Below are the code and all the weights of a small trained network. Each question names an input and a target symbol and asks about switching units off, where a switched-off unit gives its printed mean instead of its output.

import numpy as np


def w(rows, s, z=0):
    codes = np.array(rows[::2]) - 128.0
    scale = np.full(codes.shape[1], s)
    scale[-1] = z or s
    return codes * scale


def norm(h):
    return h / np.sqrt((h * h).mean(-1, keepdims=True) + 1e-5)


def f(y):
    return np.maximum(y, 0)


def softmax(a):
    e = np.exp(a - a.max(-1, keepdims=True))
    return e / e.sum(-1, keepdims=True)


def log_softmax(a):
    a = a - a.max(-1, keepdims=True)
    return a - np.log(np.exp(a).sum(-1, keepdims=True))


def net(x, mask):
    ids = ['ΓΠΦαβδεζηθμξτψω'.index(c) for c in x.split()]
    T = len(ids)
    res = E[ids] + P[:T]
    u = 0
    for l in range(3):
        q, k, v = (norm(res) @ M[l].T for M in (Q, K, V))
        z = softmax(np.where(np.tri(T) > 0, q @ k.T / 4**0.5, -1e9)) @ v
        res = res + np.where(mask[u], z, O[l][:, -1]) @ O[l][:, :-1]
        u += 1
        y = f(norm(res) @ A[l][:, :-1].T + A[l][:, -1])
        res = res + np.where(mask[u : u + 4], y, B[l][:, -1]) @ B[l][:, :-1]
        u += 4
    return log_softmax(norm(res)[-1] @ U[:, :-1].T + U[:, -1])


Q, K, V, O, A, B = {}, {}, {}, {}, {}, {}
E = w([
[165,92,177,132],'Γ',
[248,254,68,177],'Π',
[169,90,180,136],'Φ',
[186,109,164,149],'α',
[100,154,86,98],'β',
[79,138,206,125],'δ',
[57,155,102,173],'ε',
[126,38,52,169],'ζ',
[149,141,117,135],'η',
[116,191,224,62],'θ',
[179,114,158,149],'μ',
[101,151,92,99],'ξ',
[153,140,124,137],'τ',
[148,139,116,135],'ψ',
[117,81,124,94],'ω',
],0.0038)
P = w([
[40,172,146,200],'0',
[62,181,149,221],'1',
[59,206,152,219],'2',
[58,207,148,229],'3',
[54,220,148,236],'4',
[51,226,157,230],'5',
[46,232,160,241],'6',
[35,239,153,232],'7',
[37,242,157,240],'8',
[26,254,146,242],'9',
[20,242,158,236],'10',
],0.0004)
Q[0] = w([
[136,40,244,100],'L0H1',
[51,178,40,217],'L0H1',
[76,119,141,160],'L0H1',
[199,3,167,70],'L0H1',
],0.0034)
K[0] = w([
[157,38,40,140],'L0H1',
[3,237,203,103],'L0H1',
[71,75,164,152],'L0H1',
[217,39,96,153],'L0H1',
],0.0037)
V[0] = w([
[167,8,68,193],'L0H1',
[80,137,155,118],'L0H1',
[186,46,51,68],'L0H1',
[44,69,124,215],'L0H1',
],0.0012)
O[0] = w([
[171,174,79,168,120],'L0H1',
[75,60,135,137,129],'L0H1',
[253,173,54,238,4],'L0H1',
[109,196,199,181,189],'L0H1',
],0.0016,0.00026)
A[0] = w([
[124,103,115,131,125],'L0N1',
[185,93,185,152,165],'L0N2',
[110,54,105,89,163],'L0N3',
[254,196,112,159,247],'L0N4',
],0.0038,0.0015)
B[0] = w([
[245,181,212,126,141],'L0N1',
[10,192,17,74,187],'L0N2',
[154,196,157,72,178],'L0N3',
[8,169,57,41,254],'L0N4',
],0.0018,0.0031)
Q[1] = w([
[14,181,141,71],'L1H1',
[254,67,110,171],'L1H1',
[73,129,126,133],'L1H1',
[243,93,77,178],'L1H1',
],0.0052)
K[1] = w([
[225,129,127,244],'L1H1',
[29,172,122,9],'L1H1',
[170,103,126,165],'L1H1',
[1,128,141,33],'L1H1',
],0.0047)
V[1] = w([
[97,41,94,124],'L1H1',
[124,53,100,86],'L1H1',
[143,40,77,134],'L1H1',
[139,39,2,167],'L1H1',
],0.0027)
O[1] = w([
[80,1,177,105,195],'L1H1',
[85,72,120,93,188],'L1H1',
[110,84,105,94,1],'L1H1',
[97,59,86,105,161],'L1H1',
],0.004,0.00038)
A[1] = w([
[156,185,250,107,144],'L1N1',
[15,99,127,92,193],'L1N2',
[47,25,89,236,173],'L1N3',
[125,160,153,214,249],'L1N4',
],0.0024,0.0012)
B[1] = w([
[71,205,36,114,186],'L1N1',
[190,40,150,171,252],'L1N2',
[137,4,180,89,197],'L1N3',
[144,94,140,9,185],'L1N4',
],0.0025,0.0023)
Q[2] = w([
[132,231,84,181],'L2H1',
[143,2,195,121],'L2H1',
[210,29,190,137],'L2H1',
[27,181,127,49],'L2H1',
],0.0064)
K[2] = w([
[101,254,69,134],'L2H1',
[184,20,138,111],'L2H1',
[206,62,136,74],'L2H1',
[57,149,185,230],'L2H1',
],0.0065)
V[2] = w([
[64,116,188,229],'L2H1',
[193,99,206,52],'L2H1',
[174,24,174,61],'L2H1',
[41,186,161,251],'L2H1',
],0.0026)
O[2] = w([
[68,99,135,184,2],'L2H1',
[93,167,100,75,15],'L2H1',
[92,159,87,84,92],'L2H1',
[92,96,166,253,52],'L2H1',
],0.0039,0.00053)
A[2] = w([
[44,182,112,135,213],'L2N1',
[162,98,93,149,162],'L2N2',
[138,149,3,162,2],'L2N3',
[136,94,110,189,235],'L2N4',
],0.0032,0.00076)
B[2] = w([
[119,48,216,46,251],'L2N1',
[154,118,252,152,171],'L2N2',
[82,187,34,189,182],'L2N3',
[112,99,46,73,197],'L2N4',
],0.0025,0.0014)
U = w([
[76,155,223,148,178],'Γ',
[50,48,151,254,145],'Π',
[190,113,104,167,69],'Φ',
[133,202,199,89,153],'α',
[219,88,156,145,66],'β',
[178,220,98,140,253],'δ',
[184,99,137,139,64],'ε',
[159,55,84,155,141],'ζ',
[134,70,74,94,111],'η',
[90,151,48,163,137],'θ',
[103,127,53,157,114],'μ',
[91,109,117,80,59],'ξ',
[61,131,68,120,51],'τ',
[87,112,110,85,64],'ψ',
[162,148,84,8,155],'ω',
],0.0082,0.003)

Each question gives the input, a string of symbols that net reads in full, and the target symbol t.
The units are the heads (4 rows each of Q, K, V and O) and the neurons (one row each of A and B). Each row of codes is followed by its name. A weight is (code - 128) times the scale printed after its matrix; where a second scale follows, it is the last column's (O, A, B and U).
mask holds one flag per unit, layer by layer, with each layer's heads first. A switched-off unit (its flag False) gives its mean, the last column of its rows in O or B, instead of its output. The means were averaged over made-up inputs and are rounded, as every weight is.
A unit's drop is (log p(t) with every unit on - log p(t) with that unit switched off) / (log p(t) with every unit on - log p(t) with every unit switched off).
The circuit of an input: a set's keep is (log p(t) with only the set's units on - log p(t) with every unit switched off) / (log p(t) with every unit on - log p(t) with every unit switched off). Starting from the 12 units with the biggest drops (on a tie, the unit counted first), units are removed one at a time, each time the one whose removal leaves the highest keep (on an exact tie, the one counted first), for as long as the keep stays at least 0.8.
circuit, biggest first: the units of the circuit, biggest drop first
top k neurons: the k neurons with the biggest drops, biggest first
top k neurons in layer l: the k neurons of layer l with the biggest drops, biggest first
input τ Φ ξ α Π ω ω η α, target δ: circuit, biggest first	[L1H1; L0N2]
input Φ ω τ θ ψ, target α: circuit, biggest first	[L1H1; L2H1; L0N4; L2N1]
input α ξ α θ Π α μ, target δ: circuit, biggest first	[L1H1]
input η α τ α ω τ Φ τ θ Γ η, target α: top 2 neurons	[L0N4; L1N3]
input ω Π ε ξ ψ ω, target Π: top 2 neurons in layer 1	[L1N1; L1N2]
input ω τ ω ξ δ ω, target Γ: top 4 neurons	[L0N3; L1N1; L1N2; L0N1]
input δ θ ω, target α: circuit, biggest first	[L1H1; L0N3]
input μ τ ε β δ η, target Γ: top 3 neurons	[L1N3; L1N4; L0N4]
input η θ η ξ, target α: circuit, biggest first	[L1H1; L2H1; L0H1; L0N4]
input α μ ε Γ, target Π: top 2 neurons	[L1N3; L0N2]
input ψ δ ψ, target Γ: circuit, biggest first	[L1H1; L2H1; L0N4; L2N1]
input ε ξ θ τ θ ψ Φ η Γ ω ω, target α: top 2 neurons	[L0N3; L1N4]
input τ μ β ξ ξ η β θ Φ, target α: top 2 neurons in layer 0	[L0N2; L0N4]
input δ μ ω Φ δ μ ω μ ψ η, target Γ: top 3 neurons	[L0N4; L1N4; L2N1]
input α ε Π Π ξ, target δ: top 2 neurons	[L1N3; L0N2]
input μ δ Φ, target Γ: top 3 neurons in layer 0	[L0N2; L0N3; L0N1]
input τ β Π ξ, target δ: circuit, biggest first	[L1H1; L2H1]
input ω ω Φ ξ ω θ ω Γ μ θ β, target α: top 2 neurons in layer 0	[L0N3; L0N4]
input Γ Π β ψ Γ, target δ: top neuron in layer 0	[L0N2]
input ψ μ ψ ξ ε α, target Π: circuit, biggest first	[L2H1; L0N2; L0N4]
input ω θ Φ ω ε β ε Φ, target Π: top 2 neurons	[L0N3; L0N2]
input η β ε ω ε ω ψ, target Π: circuit, biggest first	[L2H1]
input ψ Γ ε α, target Π: circuit, biggest first	[L2H1; L0N4; L0N2]
input Φ β ε η ψ μ, target Π: circuit, biggest first	[L2H1; L0N2]
input ω μ δ Γ, target Γ: top 2 neurons	[L0N3; L1N4]
input β β Γ ε τ ξ η δ δ δ ψ, target Γ: top 2 neurons in layer 1	[L1N4; L1N2]
input ξ θ ψ ω τ ω ε η ω η, target Π: top 2 neurons in layer 0	[L0N4; L0N3]
input ξ η Γ ξ Φ ξ ξ δ β, target Γ: top 3 neurons	[L0N4; L1N3; L0N3]
input α α ε ε η η η τ Γ τ, target Π: circuit, biggest first	[L2H1]
